Below are the code and all the weights of a small trained network. Each question names an input and a target symbol and asks about switching units off, where a switched-off unit gives its printed mean instead of its output.

import numpy as np


def w(rows, s, z=0):
    codes = np.array(rows[::2]) - 128.0
    scale = np.full(codes.shape[1], s)
    scale[-1] = z or s
    return codes * scale


def f(y):
    return np.maximum(y, 0)


def softmax(a):
    e = np.exp(a - a.max(-1, keepdims=True))
    return e / e.sum(-1, keepdims=True)


def log_softmax(a):
    a = a - a.max(-1, keepdims=True)
    return a - np.log(np.exp(a).sum(-1, keepdims=True))


def net(x, mask):
    ids = ['αζλπφω'.index(c) for c in x.split()]
    T = len(ids)
    res = E[ids] + P[:T]
    u = 0
    for l in range(2):
        r = res
        for j in range(2):
            rows = slice(3 * j, 3 * j + 3)
            q, k, v = (r @ M[l][rows].T for M in (Q, K, V))
            z = softmax(np.where(np.tri(T) > 0, q @ k.T / 3**0.5, -1e9)) @ v
            o = O[l][rows]
            res = res + np.where(mask[u + j], z, o[:, -1]) @ o[:, :-1]
        u += 2
        y = f(res @ A[l][:, :-1].T + A[l][:, -1])
        res = res + np.where(mask[u : u + 4], y, B[l][:, -1]) @ B[l][:, :-1]
        u += 4
    return log_softmax(res[-1] @ U[:, :-1].T + U[:, -1])


Q, K, V, O, A, B = {}, {}, {}, {}, {}, {}
E = w([
[111,46,101,2,99],'α',
[161,13,116,155,250],'ζ',
[116,113,96,190,114],'λ',
[50,24,104,107,130],'π',
[162,163,170,70,223],'φ',
[70,168,76,178,121],'ω',
],0.016)
P = w([
[134,48,183,110,2],'0',
[121,101,96,116,159],'1',
[124,84,89,114,167],'2',
[126,99,91,125,151],'3',
[130,105,81,130,157],'4',
[120,115,81,146,148],'5',
[115,135,78,151,144],'6',
[124,141,73,151,139],'7',
[122,142,68,154,141],'8',
[122,141,60,160,140],'9',
],0.0097)
Q[0] = w([
[169,120,103,205,155],'L0H0',
[164,142,81,251,150],'L0H0',
[136,105,74,166,150],'L0H0',
[150,199,62,120,109],'L0H1',
[106,48,166,109,121],'L0H1',
[179,126,141,115,167],'L0H1',
],0.014)
K[0] = w([
[152,14,251,209,95],'L0H0',
[196,88,247,139,56],'L0H0',
[80,140,193,115,65],'L0H0',
[62,135,68,127,2],'L0H1',
[200,149,194,168,221],'L0H1',
[155,63,16,71,199],'L0H1',
],0.0088)
V[0] = w([
[38,222,82,82,133],'L0H0',
[86,201,159,84,7],'L0H0',
[50,166,165,25,207],'L0H0',
[135,159,207,201,254],'L0H1',
[152,122,113,91,129],'L0H1',
[165,154,165,123,103],'L0H1',
],0.0099)
O[0] = w([
[180,117,172,197,226,2],'L0H0',
[200,124,2,207,134,41],'L0H0',
[154,97,250,183,105,108],'L0H0',
[96,209,135,143,56,183],'L0H1',
[146,137,134,99,67,150],'L0H1',
[194,172,133,130,132,33],'L0H1',
],0.0086,0.0073)
A[0] = w([
[76,135,142,247,109,255],'L0N0',
[71,130,205,84,102,26],'L0N1',
[209,212,126,151,2,123],'L0N2',
[145,62,96,139,77,116],'L0N3',
],0.0082,0.0023)
B[0] = w([
[159,53,121,109,227,167],'L0N0',
[208,137,50,200,162,254],'L0N1',
[131,138,251,154,254,131],'L0N2',
[78,107,43,146,168,183],'L0N3',
],0.0075,0.011)
Q[1] = w([
[189,127,91,132,62],'L1H0',
[145,109,82,164,246],'L1H0',
[152,157,115,175,91],'L1H0',
[104,87,191,130,117],'L1H1',
[133,97,100,195,128],'L1H1',
[187,150,171,60,115],'L1H1',
],0.012)
K[1] = w([
[2,56,94,121,73],'L1H0',
[205,152,84,143,90],'L1H0',
[105,93,121,184,215],'L1H0',
[65,188,234,152,232],'L1H1',
[119,14,117,170,58],'L1H1',
[163,161,158,54,134],'L1H1',
],0.0096)
V[1] = w([
[172,85,131,140,120],'L1H0',
[100,122,196,147,164],'L1H0',
[88,142,90,55,168],'L1H0',
[130,2,132,6,173],'L1H1',
[228,187,59,138,106],'L1H1',
[157,109,84,195,186],'L1H1',
],0.0066)
O[1] = w([
[101,147,80,137,169,137],'L1H0',
[63,134,199,126,68,94],'L1H0',
[149,136,221,142,151,173],'L1H0',
[157,196,166,181,32,253],'L1H1',
[192,100,188,126,254,105],'L1H1',
[147,144,149,139,253,167],'L1H1',
],0.0064,0.015)
A[1] = w([
[88,196,112,43,121,6],'L1N0',
[1,49,146,80,78,154],'L1N1',
[195,155,117,151,181,129],'L1N2',
[166,241,197,75,121,23],'L1N3',
],0.0095,0.0012)
B[1] = w([
[162,74,226,119,98,185],'L1N0',
[191,117,141,153,228,255],'L1N1',
[208,111,184,84,81,221],'L1N2',
[89,254,111,208,124,162],'L1N3',
],0.0091,0.0084)
U = w([
[180,221,200,233,86,45],'α',
[132,81,224,89,22,245],'ζ',
[90,212,81,99,130,165],'λ',
[45,179,122,177,58,173],'π',
[34,86,179,254,149,136],'φ',
[171,154,188,185,165,2],'ω',
],0.0067,0.006)

Each question gives the input, a string of symbols that net reads in full, and the target symbol t.
The units are the heads (3 rows each of Q, K, V and O) and the neurons (one row each of A and B). Each row of codes is followed by its name. A weight is (code - 128) times the scale printed after its matrix; where a second scale follows, it is the last column's (O, A, B and U).
mask holds one flag per unit, layer by layer, with each layer's heads first. A switched-off unit (its flag False) gives its mean, the last column of its rows in O or B, instead of its output. The means were averaged over made-up inputs and are rounded, as every weight is.
A unit's drop is (log p(t) with every unit on - log p(t) with that unit switched off) / (log p(t) with every unit on - log p(t) with every unit switched off).
The circuit of an input: a set's keep is (log p(t) with only the set's units on - log p(t) with every unit switched off) / (log p(t) with every unit on - log p(t) with every unit switched off). Starting from all 12 units, units are removed one at a time, each time the one whose removal leaves the highest keep (on an exact tie, the one counted first), for as long as the keep stays at least 0.8.
units of the circuit, in order: the units of the circuit, biggest drop first
most important unit: the unit with the biggest drop
top k neurons: the k neurons with the biggest drops, biggest first
top k neurons in layer l: the k neurons of layer l with the biggest drops, biggest first
which heads matter: for each layer, one digit per head in row order, 1 if its drop is at least 0.15 and else 0, layers parted by /
drop of u: that unit's drop, to one decimal
input α λ α ω α φ ω φ ζ α, target α: which heads matter -> 01 / 01
input λ ω φ, target α: top neuron in layer 1 -> (L1N3)
input λ λ π π ζ ζ ω, target λ: which heads matter -> 10 / 00
input α λ ω, target α: units of the circuit, in order -> (L1H1 L0H0 L0H1)
input α φ ζ ω, target α: units of the circuit, in order -> (L1H1 L0H1)
input ζ λ φ, target α: units of the circuit, in order -> (L1N3 L0H0)
input ω π π, target φ: top 4 neurons -> (L1N2 L1N1 L0N1 L0N3)
input φ α ζ λ λ λ π ω π ω, target φ: which heads matter -> 10 / 00
input α φ α φ π α φ α, target α: which heads matter -> 11 / 00
input ζ φ α ω λ λ π λ φ, target ζ: top 2 neurons in layer 1 -> (L1N1 L1N0)
input ω α ζ ζ π ζ ω, target ω: which heads matter -> 11 / 01
input π π π, target φ: top 2 neurons -> (L1N1 L1N2)
input ζ ω ω, target ζ: top 2 neurons in layer 1 -> (L1N0 L1N3)
input φ λ λ φ φ α λ φ φ λ, target φ: most important unit -> L0N1
input φ φ α π ζ α π π φ, target ζ: top 2 neurons in layer 0 -> (L0N3 L0N1)
input λ π α ζ, target λ: drop of L0H0 -> 0.8
input π π ζ φ ω α π λ, target π: drop of L1H1 -> 0.7
input α ζ ζ π ζ, target α: drop of L0H0 -> 1.2
